[[-32, 33, 48, -11, -2, -20], [-18, 10, 38, -1, 17, 1], [66, -30, -53, 35, 21, 47]] 35
[[29, 21, 25, -8, 12], [12, -13, -41, -8, 40], [69, 11, -21, -68, 71]] -21
[[-11, -1, 15, -19, 5, 24, 7], [24, 70, -20, 2, 21, 19, -15], [-22, -50, 14, -17, -3, -3, 24]] -3
[[49, -69, 41, -9], [-27, 53, -15, -46], [75, -58, -26, -32]] -58
[[21, 23, 5, -31], [-15, 31, -22, 6], [-14, -70, 61, -2]] -70
[[81, 39, 22, 21, 9, 75], [32, 22, 50, 55, 10, 82], [53, 24, 28, 29, 71, 49]] 29
[[31, -12, 70, -9, 64, -41], [-5, 35, -28, -28, -40, 20], [22, -22, 69, -1, 48, -33]] -1
[[-46, 50, 23, -7, 54, -8, -3], [25, -36, -3, 8, -35, 7, -2], [-2, -82, 79, 39, -52, 19, -30]] -52
---
[[ 61 -67  59 -10 -29  -3  27]
 [ 61 -80  65 -25 -26 -23  32]] | 27

[[-13 -32 -11  49  58]
 [  7  83  -1 -24 -12]
 [ -9  13  -6  29  37]] | 58

[-10 -48 -28  31 -80 -62] | -62

[ 15 -27  39  48 -84] | -84

[ 78  51 -31   0  16  19] | 19

[[  0  -2  -2   1   2   2]
 [  1   0  -1  -3   2  -1]
 [ 61 -14  35   6 -14 -50]] | 2

[[  9  37 -10 -28 -35  39 -35]
 [-83 -48  18 -22  81  -5  24]
 [  1  25  19 -44   8  22 -32]] | -35

[-59 -76  73 -23  25] | 25
---
[ 51 -28  55  63] ==> 63, -28

[[  1   7 -27  17   4  -4  15]
 [  1 -16  73 -43  -9   7 -37]
 [ 14 -16  13  41  -2  -4  -8]] ==> 73, -43

[[-13  64 -50 -17 -46 -52]
 [-34  33   3 -36 -67  -1]] ==> 64, -67

[ -5 -15 -83 -26] ==> -5, -83

[[-32 -23 -59  25 -28 -25]
 [  3  16 -85  37  17  16]] ==> 37, -85

[[ 19 -50  19  32 -67]
 [-61  32 -44 -80  64]] ==> 64, -80
---
[[-34 -35 -45  39  12 -13 -20]
 [-42 -48 -47  43  11 -29 -34]] ⇒ -47

[  4 159 208 179  77  28] ⇒ 28

[[93 78 64 75 37 49]
 [44 39 45 63 21 68]
 [42 70 63 96 88 94]] ⇒ 37

[ 26 -34  20 -13 -42   4] ⇒ -34

[92 97 30 19] ⇒ 30

[21 69 69 66 82] ⇒ 66
---
[7014 7871 2658 5144 3452 5833 7320] -> 7871
[295 596 321 237 687 873] -> 596
[  16  362  936  545 -736  475] -> 362
[-172 -218  635 -585 -717 -212  193] -> -218
[-981  658  346  187] -> 658
[285 609 480 760 133] -> 609
---
[[14, -24, 87, 10, -14, 86],
 [35, -43, 62, 33, -38, 64],
 [-38, 33, 70, -46, 39, 69]] ==> 62

[[42, -35, -20, -62],
 [49, -38, -36, -10],
 [20, -37, 24, 73]] ==> -36

[[-63, -4, 44, -3],
 [-21, 34, -4, 35],
 [-21, 29, -38, 32]] ==> -4

[[-30, 38, -30, -37, 80],
 [4, -1, 51, 29, 5],
 [-2, -11, -25, 75, -23]] ==> 51

[[-21, 26, 22, -22, -8, 6, 16],
 [-75, 43, -29, -28, 7, 5, 31],
 [31, -27, 62, 12, -5, 10, -7]] ==> -29

[[6, 0, 2, 11, -19, 83],
 [-6, -3, -2, -49, 5, 69],
 [0, -3, 1, 26, 15, 30]] ==> -2

[[-45, 25, -24, 24],
 [-10, -38, 12, -24],
 [10, -72, 49, -46]] ==> 12
---
[[  99.8   -8.9  -74.2  -44.6]
 [ -50.3 -122.5  147.8  -33.4]] -> -74.2

[[  95.72 -211.54   59.09  -43.56   82.30   77.11 -196.18]
 [ -87.52  220.35  -39.29   53.46  -65.01  -84.13  204.59]] -> 77.11

[[-157.2    6.2 -162.1 -183.4 -113.4 -149.7]
 [  44.3  -61.2   -7.9  162.6   35.9   92.2]] -> -113.4

[[-0.5  1.7 -1.4  0.3]
 [ 0.2  1.4  1.0 -0.5]] -> -1.4

[[-11.2  13.1 -15.9  18.0 -10.4  -9.4]
 [-12.4 -12.6  -1.2  -5.1  15.5  12.4]] -> -10.4

[[ 0.00  0.00  0.10 -0.04 -0.05]
 [-0.03  0.16  0.10  0.05 -0.12]] -> -0.04
---
[ 42 -32 -62 -56 -15]	42, -15

[[-61  38  46   9 -11  33  -6]
 [-37  31  25  11  -3  19   3]
 [-39  40  58 -42  24 -42  42]]	-61, 42

[[ 31  64   7  14   8]
 [ 19  18 -16   0   8]
 [-11 -11   7  38 -74]]	31, -74

[ 57 -53 -17  68 -76 -64  55]	57, 55

[[ -9 -48  28   1 -66 -15  11]
 [ 34  34 -20 -57  33 -56  44]]	-9, 44

[-40  56  77 -17 -28  19]	-40, 19
---
[-5.18, -12.06, -1.83, -3.18, -19.09, -9.18, 10.72] >> -5.18
[-172.786, -159.750, 30.880, 118.510, -40.524, 48.066, 24.987] >> -172.786
[-0.13, -0.13, -0.14, -0.20, 0.14, 0.05] >> -0.13
[-0.160, -0.014, -0.073, 0.087, 0.074, -0.130, 0.151] >> -0.160
[0.52, -11.50, 16.66, -11.26, -13.18, 5.74, 17.97] >> 0.52
[0.13, 0.04, -0.10, -0.11, -0.10, -0.08] >> 0.13
[9.8, -11.8, 10.8, 9.2, 5.0, -18.2] >> 9.8
---
((-10, -14, -15, 6, 2, -5, -6), (2, 40, -5, 23, -54, 23, -19), (-17, -30, 2, -10, -71, -1, -1)) => 23
((11, 28, 15, 1), (-80, 29, -23, -74)) => 15
((-16, -65, -14, -6, -27, -77, 17), (23, -37, -48, -33, 58, -18, 22), (-7, 27, -51, -28, 1, -24, 39)) => -18
((0, 51, 23, 52, 30), (42, 46, 24, 53, 30), (46, -23, -1, 26, -69)) => 53
((5, 8, -2, 0, -2, 4), (-8, -65, 18, -1, 26, -47), (10, 11, -39, -41, 11, 30)) => 26
((-26, -18, -75, -12), (10, 18, -38, -37), (40, -14, -14, 17)) => -38
((22, -66, 54, 29, 27), (-17, -5, -23, -20, -59)) => 29
((-60, 15, 19, -21), (20, -39, -18, -22), (-50, -74, -4, 45)) => -18
---
[-45 -49  62  71  57  46  69] → 69, -45

[[-47 -47 -76 -75  -5 -22 -13]
 [  5   5 -27 -48 -68 -74  -5]] → -13, 5

[[ 15  85  14  -8]
 [  3 -17   9 -15]
 [  8  46  18 -15]] → -8, 8

[[-70  -9 -31 -58]
 [ 78  10   9  32]
 [-67 -11 -31 -69]] → -58, -67

[-66  61  -3 -26] → -26, -66

[-51  70 -35  -4] → -4, -51

[-60  29  46 -67 -17  21 -71] → -71, -60

[[  6 -54 -65  41  -8 -59]
 [  7 -29  -3  -3   2 -14]] → -59, 7

[-38  38 -21 -10 -40 -68 -18] → -18, -38
---
[[ 85  -4  23 -33 -38   1]
 [ 30  14  19   2 -16  -3]
 [ 12  -7  34  -3 -11  -8]] result: -3

[[-19  24  13  68]
 [-36  26  31  67]
 [-50  18  15  63]] result: 67

[[ 10 -58   3  36]
 [-70 -49  74  78]
 [-71 -84   1  15]] result: 78

[[ 23   8 -82  18]
 [-52  12 -65  19]
 [  0  76  41  12]] result: 19

[[ 13  -6  -9  70]
 [ 13   4  18 -14]
 [ 22   6  -1  29]] result: -14

[[ -2  17   5   0   8]
 [ 18 -82 -30 -24 -72]
 [ 22 -79 -35 -25 -66]] result: -72
